Below are the code and all the weights of a small trained network. Each question names an input and a class and asks about switching units off, where a switched-off unit gives its printed mean instead of its output.

import numpy as np


def w(rows, s, z=0):
    codes = np.array(rows[::2]) - 128.0
    scale = np.full(codes.shape[1], s)
    scale[-1] = z or s
    return codes * scale


def norm(h):
    return h / np.sqrt((h * h).mean(-1, keepdims=True) + 1e-5)


def f(y):
    return y / 2 * (1 + np.tanh(0.7978845608 * (y + 0.044715 * y**3)))


def log_softmax(a):
    a = a - a.max(-1, keepdims=True)
    return a - np.log(np.exp(a).sum(-1, keepdims=True))


def net(x, mask):
    res = np.array(x, float).reshape(1, 7) / 4 @ E
    u = 0
    for l in range(4):
        y = f(norm(res) @ A[l][:, :-1].T + A[l][:, -1])
        res = res + np.where(mask[u : u + 4], y, B[l][:, -1]) @ B[l][:, :-1]
        u += 4
    return log_softmax(norm(res)[-1] @ U[:, :-1].T + U[:, -1])


A, B = {}, {}
E = w([
[133,122,66,105,122,61,103,122,70],'x0',
[81,186,184,168,82,90,152,205,142],'x1',
[109,142,137,166,209,125,185,99,145],'x2',
[196,103,191,196,112,151,174,122,83],'x3',
[127,120,79,171,100,132,133,87,254],'x4',
[159,153,90,102,186,158,86,227,121],'x5',
[133,177,158,89,161,64,68,137,147],'x6',
],0.0057)
A[0] = w([
[112,151,175,180,176,139,192,93,146,5],'L0N0',
[69,204,164,85,124,12,106,135,44,125],'L0N1',
[60,134,133,110,182,191,169,148,145,12],'L0N2',
[91,132,151,148,195,127,157,109,192,122],'L0N3',
],0.011,0.0031)
B[0] = w([
[196,50,153,95,109,98,66,199,111,186],'L0N0',
[137,95,128,92,109,49,124,255,110,254],'L0N1',
[215,218,59,147,164,181,83,31,28,153],'L0N2',
[201,225,61,81,106,205,167,109,179,191],'L0N3',
],0.0056,0.0076)
A[1] = w([
[137,159,209,242,138,188,165,131,87,35],'L1N0',
[154,61,130,179,36,156,180,123,1,37],'L1N1',
[101,216,109,217,40,81,167,92,200,1],'L1N2',
[115,69,178,138,59,180,192,76,214,50],'L1N3',
],0.009,0.00087)
B[1] = w([
[77,21,212,181,159,121,85,181,182,188],'L1N0',
[81,208,111,161,186,199,143,41,112,254],'L1N1',
[68,79,173,169,177,179,112,87,254,197],'L1N2',
[97,73,169,178,173,113,102,150,225,226],'L1N3',
],0.0075,0.0055)
A[2] = w([
[79,190,73,120,83,193,46,131,93,213],'L2N0',
[182,132,118,95,41,138,142,109,151,5],'L2N1',
[105,78,146,152,91,100,185,119,72,2],'L2N2',
[80,36,47,1,104,30,33,127,151,219],'L2N3',
],0.0092,0.0016)
B[2] = w([
[165,106,33,72,145,109,98,185,136,171],'L2N0',
[31,72,200,183,241,89,141,114,114,126],'L2N1',
[101,155,96,80,54,69,159,76,128,130],'L2N2',
[246,78,158,139,55,112,100,255,91,254],'L2N3',
],0.0067,0.0083)
A[3] = w([
[160,169,159,112,131,117,95,252,139,232],'L3N0',
[90,120,105,127,58,76,157,111,209,164],'L3N1',
[153,166,113,77,156,93,95,112,206,8],'L3N2',
[98,165,202,141,162,111,145,133,72,104],'L3N3',
],0.013,0.0017)
B[3] = w([
[220,72,102,122,94,117,51,225,109,252],'L3N0',
[135,92,243,195,210,152,143,176,2,157],'L3N1',
[14,49,93,181,127,162,157,26,15,155],'L3N2',
[103,145,98,68,45,52,139,135,253,146],'L3N3',
],0.0067,0.015)
U = w([
[130,199,31,95,145,194,140,51,97,128],'0',
[195,108,132,110,69,98,71,255,109,200],'1',
[73,212,166,87,44,40,201,86,153,2],'2',
[49,81,216,225,153,174,144,83,204,127],'3',
],0.0075,0.0036)

Each question gives the input, the list of numbers given to net, and the class t.
The units are the neurons (one row each of A and B). Each row of codes is followed by its name. A weight is (code - 128) times the scale printed after its matrix; where a second scale follows, it is the last column's (A, B and U).
mask holds one flag per neuron, layer by layer. A switched-off neuron (its flag False) gives its mean, the last column of its row in B, instead of its output. The means were averaged over made-up inputs and are rounded, as every weight is.
A unit's drop is (log p(t) with every unit on - log p(t) with that unit switched off) / (log p(t) with every unit on - log p(t) with every unit switched off).
unit that matters most: the unit with the biggest drop
top k neurons: the k neurons with the biggest drops, biggest first
k most important neurons of layer l: the k neurons of layer l with the biggest drops, biggest first
drop of u: that unit's drop, to one decimal
input [2,-5,7,-8,8,1,-4], class 0: unit that matters most	L0N2
input [8,-1,5,1,-8,0,-5], class 2: top 3 neurons	(L1N1 L2N3 L3N0)
input [6,-8,8,0,-1,8,-1], class 0: top 4 neurons	(L0N1 L0N0 L1N0 L3N0)
input [3,8,-4,0,8,4,1], class 3: top 3 neurons	(L1N2 L0N1 L0N0)
input [-5,-5,4,7,-5,6,0], class 3: top 2 neurons	(L0N1 L2N3)
input [-5,-3,-2,-8,7,5,1], class 0: top 2 neurons	(L0N1 L0N0)
input [8,-2,-7,6,-1,0,0], class 0: top 3 neurons	(L1N1 L2N3 L3N0)
input [-7,-3,5,2,6,1,0], class 3: top 2 neurons	(L2N3 L2N1)
input [1,-8,-4,0,5,-2,-8], class 3: top 2 neurons	(L1N3 L0N2)
input [-8,5,-5,-8,8,8,-4], class 0: top 2 neurons	(L0N2 L2N3)
input [6,-3,6,8,1,-4,5], class 2: 2 most important neurons of layer 3	(L3N0 L3N3)
input [-5,1,5,-2,0,0,1], class 0: top 2 neurons	(L2N3 L0N3)
input [0,7,-2,2,-7,-8,-8], class 2: 2 most important neurons of layer 1	(L1N1 L1N2)
input [-5,-4,5,-3,-6,1,0], class 0: top neuron	(L2N3)
input [2,-5,-3,5,2,7,-2], class 0: top 2 neurons	(L2N3 L0N1)
input [-7,-1,5,-8,-8,-6,-4], class 0: top 2 neurons	(L0N2 L2N3)
input [7,-3,4,1,7,-4,-1], class 3: drop of L0N2	0.0
input [1,-5,-8,0,-4,-5,-4], class 0: drop of L1N1	0.3
input [-8,-6,4,1,1,2,3], class 0: drop of L0N2	0.1
input [-2,-5,0,1,-1,-6,1], class 3: most important neuron of layer 1	(L1N3)
